Here is a tiny trained network, its code and every weight. The questions are about switching its units off for an input and a target symbol, where a switched-off unit gives its printed mean instead of its output.

import numpy as np


def w(rows, s, z=0):
    codes = np.array(rows[::2]) - 128.0
    scale = np.full(codes.shape[1], s)
    scale[-1] = z or s
    return codes * scale


def f(y):
    return np.maximum(y, 0)


def softmax(a):
    e = np.exp(a - a.max(-1, keepdims=True))
    return e / e.sum(-1, keepdims=True)


def log_softmax(a):
    a = a - a.max(-1, keepdims=True)
    return a - np.log(np.exp(a).sum(-1, keepdims=True))


def net(x, mask):
    ids = ['ΔΘΛΠΦβγεζμω'.index(c) for c in x.split()]
    T = len(ids)
    res = E[ids] + P[:T]
    u = 0
    for l in range(3):
        r = res
        for j in range(2):
            rows = slice(2 * j, 2 * j + 2)
            q, k, v = (r @ M[l][rows].T for M in (Q, K, V))
            z = softmax(np.where(np.tri(T) > 0, q @ k.T / 2**0.5, -1e9)) @ v
            o = O[l][rows]
            res = res + np.where(mask[u + j], z, o[:, -1]) @ o[:, :-1]
        u += 2
        y = f(res @ A[l][:, :-1].T + A[l][:, -1])
        res = res + np.where(mask[u : u + 4], y, B[l][:, -1]) @ B[l][:, :-1]
        u += 4
    return log_softmax(res[-1] @ U[:, :-1].T + U[:, -1])


Q, K, V, O, A, B = {}, {}, {}, {}, {}, {}
E = w([
[75,54,212],'Δ',
[94,147,129],'Θ',
[165,116,57],'Λ',
[93,67,112],'Π',
[90,114,123],'Φ',
[168,198,3],'β',
[48,182,155],'γ',
[195,210,155],'ε',
[168,134,220],'ζ',
[77,167,148],'μ',
[101,234,68],'ω',
],0.0056)
P = w([
[182,159,251],'0',
[148,169,210],'1',
[118,163,164],'2',
[115,169,135],'3',
[86,161,111],'4',
[63,159,92],'5',
[66,174,79],'6',
],0.0013)
Q[0] = w([
[148,151,128],'L0H0',
[94,168,104],'L0H0',
[162,5,86],'L0H1',
[108,50,238],'L0H1',
],0.029)
K[0] = w([
[90,139,119],'L0H0',
[114,127,180],'L0H0',
[2,124,90],'L0H1',
[50,40,220],'L0H1',
],0.029)
V[0] = w([
[127,127,133],'L0H0',
[113,79,109],'L0H0',
[250,152,150],'L0H1',
[3,104,103],'L0H1',
],0.0059)
O[0] = w([
[156,122,125,152],'L0H0',
[146,87,158,6],'L0H0',
[66,48,4,126],'L0H1',
[183,197,247,120],'L0H1',
],0.0041,0.00023)
A[0] = w([
[46,185,100,117],'L0N0',
[119,133,6,50],'L0N1',
[59,65,66,217],'L0N2',
[152,170,86,251],'L0N3',
],0.013,0.0022)
B[0] = w([
[149,146,215,216],'L0N0',
[255,39,135,197],'L0N1',
[60,133,48,219],'L0N2',
[140,210,73,254],'L0N3',
],0.018,0.0023)
Q[1] = w([
[86,115,150],'L1H0',
[110,99,71],'L1H0',
[130,125,152],'L1H1',
[250,126,94],'L1H1',
],0.023)
K[1] = w([
[102,71,131],'L1H0',
[117,114,61],'L1H0',
[113,134,143],'L1H1',
[167,195,3],'L1H1',
],0.021)
V[1] = w([
[152,93,253],'L1H0',
[116,196,80],'L1H0',
[27,190,171],'L1H1',
[75,137,107],'L1H1',
],0.0041)
O[1] = w([
[36,210,83,14],'L1H0',
[196,148,184,254],'L1H0',
[2,44,209,37],'L1H1',
[106,55,111,64],'L1H1',
],0.0032,0.00082)
A[1] = w([
[244,121,236,93],'L1N0',
[80,133,195,6],'L1N1',
[112,200,44,82],'L1N2',
[59,146,7,201],'L1N3',
],0.011,0.0023)
B[1] = w([
[163,9,199,217],'L1N0',
[80,27,41,166],'L1N1',
[179,171,42,254],'L1N2',
[4,123,139,243],'L1N3',
],0.016,0.0037)
Q[2] = w([
[126,3,101],'L2H0',
[165,121,174],'L2H0',
[209,74,152],'L2H1',
[74,206,166],'L2H1',
],0.013)
K[2] = w([
[94,58,250],'L2H0',
[114,28,62],'L2H0',
[81,94,205],'L2H1',
[154,105,12],'L2H1',
],0.012)
V[2] = w([
[121,91,110],'L2H0',
[138,133,49],'L2H0',
[102,205,95],'L2H1',
[103,136,246],'L2H1',
],0.014)
O[2] = w([
[145,116,77,155],'L2H0',
[82,51,120,164],'L2H0',
[71,186,17,118],'L2H1',
[1,147,234,2],'L2H1',
],0.0082,0.008)
A[2] = w([
[151,251,155,147],'L2N0',
[36,59,113,42],'L2N1',
[81,143,175,181],'L2N2',
[53,195,147,254],'L2N3',
],0.02,0.0024)
B[2] = w([
[251,130,80,151],'L2N0',
[71,27,87,254],'L2N1',
[120,154,201,233],'L2N2',
[95,224,131,210],'L2N3',
],0.027,0.0079)
U = w([
[125,135,141,71],'Δ',
[187,229,146,139],'Θ',
[178,174,45,188],'Λ',
[70,146,144,1],'Π',
[104,197,138,209],'Φ',
[253,63,159,176],'β',
[123,41,198,133],'γ',
[115,87,98,42],'ε',
[91,157,97,154],'ζ',
[128,175,229,183],'μ',
[137,133,133,80],'ω',
],0.0052,0.0032)

Each question gives the input, a string of symbols that net reads in full, and the target symbol t.
The units are the heads (2 rows each of Q, K, V and O) and the neurons (one row each of A and B). Each row of codes is followed by its name. A weight is (code - 128) times the scale printed after its matrix; where a second scale follows, it is the last column's (O, A, B and U).
mask holds one flag per unit, layer by layer, with each layer's heads first. A switched-off unit (its flag False) gives its mean, the last column of its rows in O or B, instead of its output. The means were averaged over made-up inputs and are rounded, as every weight is.
A unit's drop is (log p(t) with every unit on - log p(t) with that unit switched off) / (log p(t) with every unit on - log p(t) with every unit switched off).
The circuit of an input: a set's keep is (log p(t) with only the set's units on - log p(t) with every unit switched off) / (log p(t) with every unit on - log p(t) with every unit switched off). Starting from the 12 units with the biggest drops (on a tie, the unit counted first), units are removed one at a time, each time the one whose removal leaves the highest keep (on an exact tie, the one counted first), for as long as the keep stays at least 0.8.
units of the circuit, in order: the units of the circuit, biggest drop first
unit that matters most: the unit with the biggest drop
k most important neurons: the k neurons with the biggest drops, biggest first
k most important neurons of layer l: the k neurons of layer l with the biggest drops, biggest first
which heads matter: for each layer, one digit per head in row order, 1 if its drop is at least 0.15 and else 0, layers parted by /
input ζ ω Φ Δ Δ, target γ: unit that matters most => L0N3
input Δ ζ ω Δ μ ω Θ, target ζ: 3 most important neurons => (L0N2 L0N0 L1N3)
input γ μ Φ, target Φ: which heads matter => 01 / 11 / 11
input β Δ Δ Π ω Θ Φ, target β: 4 most important neurons => (L0N1 L0N0 L0N3 L1N0)
input Δ Φ Θ Φ ω Π, target Π: 2 most important neurons of layer 1 => (L1N3 L1N0)
input ζ γ ζ μ Λ γ, target Λ: units of the circuit, in order => (L2H1 L1N2 L0N3 L1N0)
input Δ ε Φ, target ε: 3 most important neurons => (L0N1 L1N3 L2N1)
input μ Λ Π, target Λ: units of the circuit, in order => (L2H1 L1N2 L1N0 L0N2)
input Φ Π Λ γ Δ Δ Δ, target γ: 3 most important neurons of layer 1 => (L1N3 L1N1 L1N2)
input ζ μ Δ γ Δ ζ μ, target ζ: which heads matter => 01 / 00 / 11
input Θ ω ω β ε, target Λ: units of the circuit, in order => (L1N2 L2H1 L0N3)
input ω Λ Θ ω μ, target Λ: 2 most important neurons of layer 0 => (L0N1 L0N2)
input ω ε β Λ Θ, target Λ: which heads matter => 00 / 01 / 01
input Δ Δ Φ, target Φ: unit that matters most => L0H1
input β Δ β β ε β γ, target β: units of the circuit, in order => (L2H1 L0N1 L2N3)
input Θ ε Λ ω Φ Θ μ, target Λ: units of the circuit, in order => (L0N2 L2H1 L1N2 L0H1)
input Π Φ ω, target β: which heads matter => 01 / 00 / 10
input Δ Δ Φ Δ Θ ζ γ, target ζ: 2 most important neurons of layer 1 => (L1N1 L1N0)
input Δ Δ γ, target γ: 2 most important neurons of layer 0 => (L0N0 L0N1)
input μ ε Δ Δ Π Π, target ε: 3 most important neurons of layer 0 => (L0N1 L0N2 L0N3)
input μ Π Φ Λ β γ, target β: 3 most important neurons => (L0N1 L0N3 L1N3)
input Δ ε Θ Δ Θ Δ γ, target ε: unit that matters most => L0N2
input Π Λ Λ ε Θ μ μ, target ε: 3 most important neurons => (L1N3 L1N0 L0N3)
input Λ Π Δ Δ ε ω Π, target ε: 3 most important neurons of layer 0 => (L0N1 L0N0 L0N2)
input Θ ζ ε, target Λ: which heads matter => 00 / 00 / 01
input ω β Δ Δ Φ, target β: which heads matter => 01 / 00 / 01
input ε Φ Φ, target ε: unit that matters most => L0N2
input Δ Δ ω μ, target μ: which heads matter => 01 / 00 / 11
